Below is a small trained network, with its code and all its weights. Each question gives an input and a class and asks what happens when units are switched off, that is, made to give their printed mean instead of their output.

import numpy as np


def w(rows, s, z=0):
    codes = np.array(rows[::2]) - 128.0
    scale = np.full(codes.shape[1], s)
    scale[-1] = z or s
    return codes * scale


def f(y):
    return y / 2 * (1 + np.tanh(0.7978845608 * (y + 0.044715 * y**3)))


def log_softmax(a):
    a = a - a.max(-1, keepdims=True)
    return a - np.log(np.exp(a).sum(-1, keepdims=True))


def net(x, mask):
    res = np.array(x, float).reshape(1, 4) / 4 @ E
    y = f(res @ A[0][:, :-1].T + A[0][:, -1])
    res = res + np.where(mask, y, B[0][:, -1]) @ B[0][:, :-1]
    return log_softmax(res[-1] @ U[:, :-1].T + U[:, -1])


A, B = {}, {}
E = w([
[166,184,113,167,28,154,155,79],'x0',
[37,103,139,52,189,218,216,89],'x1',
[108,245,103,66,176,71,55,1],'x2',
[220,47,55,70,96,123,215,84],'x3',
],0.0094)
A[0] = w([
[153,74,95,75,134,180,254,79,204],'neuron 1',
[226,118,45,190,49,105,117,83,189],'neuron 2',
[234,124,84,144,73,59,98,120,148],'neuron 3',
[139,126,41,45,91,147,196,58,167],'neuron 4',
[86,70,162,192,75,129,181,190,133],'neuron 5',
[67,51,128,67,229,129,180,153,199],'neuron 6',
[154,83,136,198,72,150,131,216,216],'neuron 7',
[36,175,134,64,186,143,96,59,254],'neuron 8',
[125,228,157,165,108,103,48,105,166],'neuron 9',
[52,180,114,113,210,95,20,86,143],'neuron 10',
[169,157,152,173,89,64,84,154,210],'neuron 11',
[212,17,155,140,124,127,137,231,184],'neuron 12',
[110,81,197,218,134,136,21,223,201],'neuron 13',
[72,136,173,190,111,182,109,183,184],'neuron 14',
[63,72,189,60,211,118,113,175,216],'neuron 15',
],0.0085,0.0051)
B[0] = w([
[62,64,51,77,79,221,215,118,221],'neuron 1',
[193,56,29,230,37,94,95,126,211],'neuron 2',
[185,65,48,186,21,39,38,123,200],'neuron 3',
[98,58,80,103,72,203,184,23,205],'neuron 4',
[59,94,168,191,130,147,150,177,190],'neuron 5',
[152,88,75,54,247,112,201,125,219],'neuron 6',
[108,79,169,216,128,141,158,254,207],'neuron 7',
[153,190,177,42,136,110,97,19,251],'neuron 8',
[118,209,209,113,47,50,120,146,218],'neuron 9',
[197,219,147,57,158,94,36,71,242],'neuron 10',
[96,135,154,168,109,61,34,176,196],'neuron 11',
[65,38,57,107,117,87,93,233,216],'neuron 12',
[78,125,235,192,214,98,86,209,218],'neuron 13',
[90,206,236,204,199,187,167,143,183],'neuron 14',
[215,155,110,94,247,88,148,86,216],'neuron 15',
],0.0075,0.015)
U = w([
[81,94,131,205,37,221,230,173,140],'0',
[84,55,52,45,175,109,197,211,3],'1',
[114,72,147,196,91,59,24,210,50],'2',
[214,165,133,88,236,63,110,104,132],'3',
[71,108,111,47,98,215,208,2,195],'4',
[239,108,21,211,17,72,97,76,203],'5',
[45,209,248,218,205,147,164,192,106],'6',
[139,246,227,97,91,68,43,87,107],'7',
],0.0073,0.0033)

Each question gives the input, the list of numbers given to net, and the class t.
The units are the neurons (one row each of A and B). Each row of codes is followed by its name. A weight is (code - 128) times the scale printed after its matrix; where a second scale follows, it is the last column's (A, B and U).
mask holds one flag per neuron, in row order. A switched-off neuron (its flag False) gives its mean, the last column of its row in B, instead of its output. The means were averaged over made-up inputs and are rounded, as every weight is.
A unit's drop is (log p(t) with every unit on - log p(t) with that unit switched off) / (log p(t) with every unit on - log p(t) with every unit switched off).
The circuit of an input: a set's keep is (log p(t) with only the set's units on - log p(t) with every unit switched off) / (log p(t) with every unit on - log p(t) with every unit switched off). Starting from the 12 units with the biggest drops (on a tie, the unit counted first), units are removed one at a time, each time the one whose removal leaves the highest keep (on an exact tie, the one counted first), for as long as the keep stays at least 0.8.
circuit, biggest first: the units of the circuit, biggest drop first
unit that matters most: the unit with the biggest drop
k most important neurons: the k neurons with the biggest drops, biggest first
drop of u: that unit's drop, to one decimal
input [-7,-6,5,4], class 5: circuit, biggest first => [neuron 3]
input [-7,6,-1,7], class 4: 4 most important neurons => [neuron 4; neuron 1; neuron 7; neuron 13]
input [5,1,-1,-1], class 0: circuit, biggest first => [neuron 10; neuron 15]
input [-3,-5,-7,8], class 2: 3 most important neurons => [neuron 12; neuron 3; neuron 7]
input [-4,-3,2,2], class 5: 3 most important neurons => [neuron 13; neuron 14; neuron 8]
input [-8,1,-1,-7], class 3: 2 most important neurons => [neuron 15; neuron 10]
input [4,-5,-3,-7], class 6: 2 most important neurons => [neuron 14; neuron 13]
input [3,-2,-7,3], class 0: 2 most important neurons => [neuron 10; neuron 1]
input [8,-4,8,0], class 5: 2 most important neurons => [neuron 2; neuron 3]
input [-4,-3,-6,8], class 1: 2 most important neurons => [neuron 12; neuron 1]
input [-2,-6,-7,8], class 2: 2 most important neurons => [neuron 12; neuron 7]
input [0,7,-3,5], class 4: 2 most important neurons => [neuron 4; neuron 1]
input [2,3,-3,1], class 0: 3 most important neurons => [neuron 8; neuron 10; neuron 15]
input [6,-5,1,-5], class 2: unit that matters most => neuron 8
input [2,-5,-8,-8], class 6: drop of neuron 14 => 0.1
input [0,1,1,7], class 4: drop of neuron 1 => 0.4
input [1,2,-7,3], class 0: drop of neuron 10 => 0.5
